Here is a tiny trained network, its code and every weight. The questions are about switching its units off for an input and a target symbol, where a switched-off unit gives its printed mean instead of its output.

import numpy as np


def w(rows, s, z=0):
    codes = np.array(rows[::2]) - 128.0
    scale = np.full(codes.shape[1], s)
    scale[-1] = z or s
    return codes * scale


def norm(h):
    return h / np.sqrt((h * h).mean(-1, keepdims=True) + 1e-5)


def f(y):
    return y / 2 * (1 + np.tanh(0.7978845608 * (y + 0.044715 * y**3)))


def softmax(a):
    e = np.exp(a - a.max(-1, keepdims=True))
    return e / e.sum(-1, keepdims=True)


def log_softmax(a):
    a = a - a.max(-1, keepdims=True)
    return a - np.log(np.exp(a).sum(-1, keepdims=True))


def net(x, mask):
    ids = ['βγδεθλμξπστφψ'.index(c) for c in x.split()]
    T = len(ids)
    res = E[ids] + P[:T]
    u = 0
    for l in range(2):
        r = norm(res)
        for j in range(2):
            rows = slice(2 * j, 2 * j + 2)
            q, k, v = (r @ M[l][rows].T for M in (Q, K, V))
            z = softmax(np.where(np.tri(T) > 0, q @ k.T / 2**0.5, -1e9)) @ v
            o = O[l][rows]
            res = res + np.where(mask[u + j], z, o[:, -1]) @ o[:, :-1]
        u += 2
        y = f(norm(res) @ A[l][:, :-1].T + A[l][:, -1])
        res = res + np.where(mask[u : u + 4], y, B[l][:, -1]) @ B[l][:, :-1]
        u += 4
    return log_softmax(norm(res)[-1] @ U[:, :-1].T + U[:, -1])


Q, K, V, O, A, B = {}, {}, {}, {}, {}, {}
E = w([
[84,163,129],'β',
[90,180,142],'γ',
[93,186,145],'δ',
[92,198,135],'ε',
[93,202,143],'θ',
[91,198,134],'λ',
[35,172,151],'μ',
[14,19,151],'ξ',
[129,188,174],'π',
[126,201,193],'σ',
[87,65,151],'τ',
[48,2,171],'φ',
[120,171,222],'ψ',
],0.0057)
P = w([
[177,137,144],'0',
[154,144,128],'1',
[124,253,102],'2',
[95,140,190],'3',
[160,153,133],'4',
[109,172,77],'5',
[100,131,188],'6',
[159,154,132],'7',
[112,174,76],'8',
[88,120,171],'9',
[149,95,106],'10',
[135,118,109],'11',
],0.015)
Q[0] = w([
[115,40,103],'L0H0',
[3,207,132],'L0H0',
[76,74,30],'L0H1',
[124,173,37],'L0H1',
],0.013)
K[0] = w([
[120,75,34],'L0H0',
[223,94,184],'L0H0',
[115,96,3],'L0H1',
[92,201,125],'L0H1',
],0.014)
V[0] = w([
[177,178,188],'L0H0',
[170,41,207],'L0H0',
[73,168,2],'L0H1',
[54,160,150],'L0H1',
],0.0072)
O[0] = w([
[85,192,108,254],'L0H0',
[147,167,200,161],'L0H0',
[150,254,171,63],'L0H1',
[84,123,137,162],'L0H1',
],0.0076,0.0063)
A[0] = w([
[187,142,103,3],'L0N0',
[99,180,207,97],'L0N1',
[139,122,49,141],'L0N2',
[109,2,99,157],'L0N3',
],0.0083,0.0031)
B[0] = w([
[169,130,91,92],'L0N0',
[71,124,1,255],'L0N1',
[74,132,71,130],'L0N2',
[91,251,91,186],'L0N3',
],0.0099,0.0034)
Q[1] = w([
[189,240,91],'L1H0',
[133,84,25],'L1H0',
[203,211,3],'L1H1',
[124,19,118],'L1H1',
],0.017)
K[1] = w([
[30,220,150],'L1H0',
[176,190,158],'L1H0',
[2,186,85],'L1H1',
[156,43,119],'L1H1',
],0.02)
V[1] = w([
[70,66,152],'L1H0',
[63,140,100],'L1H0',
[113,12,229],'L1H1',
[26,74,144],'L1H1',
],0.011)
O[1] = w([
[108,205,117,110],'L1H0',
[84,134,220,187],'L1H0',
[61,246,1,2],'L1H1',
[13,102,121,153],'L1H1',
],0.0078,0.0094)
A[1] = w([
[70,25,184,127],'L1N0',
[104,31,9,44],'L1N1',
[186,73,245,249],'L1N2',
[147,46,2,222],'L1N3',
],0.0093,0.0016)
B[1] = w([
[238,96,70,228],'L1N0',
[184,73,27,136],'L1N1',
[83,220,73,245],'L1N2',
[80,5,111,135],'L1N3',
],0.011)
U = w([
[146,61,78,255],'β',
[63,82,247,199],'γ',
[154,120,225,77],'δ',
[149,247,164,189],'ε',
[173,153,134,90],'θ',
[101,154,133,66],'λ',
[41,182,6,65],'μ',
[210,163,106,39],'ξ',
[145,112,196,54],'π',
[143,120,178,78],'σ',
[212,111,189,69],'τ',
[41,149,173,135],'φ',
[152,113,203,61],'ψ',
],0.012,0.0057)

Each question gives the input, a string of symbols that net reads in full, and the target symbol t.
The units are the heads (2 rows each of Q, K, V and O) and the neurons (one row each of A and B). Each row of codes is followed by its name. A weight is (code - 128) times the scale printed after its matrix; where a second scale follows, it is the last column's (O, A, B and U).
mask holds one flag per unit, layer by layer, with each layer's heads first. A switched-off unit (its flag False) gives its mean, the last column of its rows in O or B, instead of its output. The means were averaged over made-up inputs and are rounded, as every weight is.
A unit's drop is (log p(t) with every unit on - log p(t) with that unit switched off) / (log p(t) with every unit on - log p(t) with every unit switched off).
The circuit of an input: a set's keep is (log p(t) with only the set's units on - log p(t) with every unit switched off) / (log p(t) with every unit on - log p(t) with every unit switched off). Starting from all 12 units, units are removed one at a time, each time the one whose removal leaves the highest keep (on an exact tie, the one counted first), for as long as the keep stays at least 0.8.
units of the circuit, in order: the units of the circuit, biggest drop first
k most important neurons: the k neurons with the biggest drops, biggest first
k most important neurons of layer l: the k neurons of layer l with the biggest drops, biggest first
which heads matter: for each layer, one digit per head in row order, 1 if its drop is at least 0.15 and else 0, layers parted by /
input φ ε φ γ μ μ ψ μ β ψ δ β, target ε: units of the circuit, in order -> [L0H1]
input ψ γ ψ μ ψ θ γ ψ θ ψ, target μ: units of the circuit, in order -> [L0H1, L1H1]
input μ ψ μ ψ ψ θ ξ ψ ψ ψ ψ σ, target ε: 3 most important neurons -> [L0N1, L1N2, L0N3]
input ξ λ ξ ξ ψ μ ψ γ γ, target ε: which heads matter -> 00 / 01
input π ψ τ ψ λ μ ψ δ, target β: units of the circuit, in order -> [L0H1, L0N3]
input ψ μ ξ θ γ γ ψ μ, target β: 3 most important neurons -> [L0N1, L1N0, L0N3]
input π μ β ξ ψ ψ γ γ σ β, target β: 2 most important neurons of layer 1 -> [L1N2, L1N3]
input ψ γ β μ σ, target β: units of the circuit, in order -> [L0H1, L0N1, L1H1]
input γ ε λ ψ ψ ε, target ε: which heads matter -> 01 / 01
input ψ ψ ξ ξ, target μ: which heads matter -> 11 / 01
input ψ ψ μ μ, target μ: which heads matter -> 11 / 01
input μ ψ ε ε, target γ: which heads matter -> 01 / 11
input μ μ ψ ξ γ μ δ ψ γ ψ γ τ, target ε: which heads matter -> 10 / 00
input ε ψ ψ μ ψ ψ μ τ φ γ ψ ψ, target ε: units of the circuit, in order -> [L0H1, L0N3, L0N1]
input μ ψ τ ψ σ ξ γ σ μ θ, target γ: which heads matter -> 01 / 10
input ψ ξ ψ π δ, target β: units of the circuit, in order -> [L0H1]
input ψ λ ε ψ ψ, target β: which heads matter -> 01 / 00
input τ ψ ε ψ γ γ ψ μ, target β: which heads matter -> 11 / 00
input ψ ξ γ φ ψ ψ μ θ ψ ψ ξ, target ε: units of the circuit, in order -> [L0N3, L0N1, L0H1]
input σ μ δ ψ ξ, target ε: which heads matter -> 00 / 00
input γ ψ ψ ψ ψ ψ δ ε ξ ψ μ θ, target ε: which heads matter -> 01 / 00
input ψ π ξ λ, target μ: which heads matter -> 11 / 01
input γ ψ μ γ ψ ψ ψ γ, target β: 3 most important neurons -> [L0N3, L1N0, L0N0]
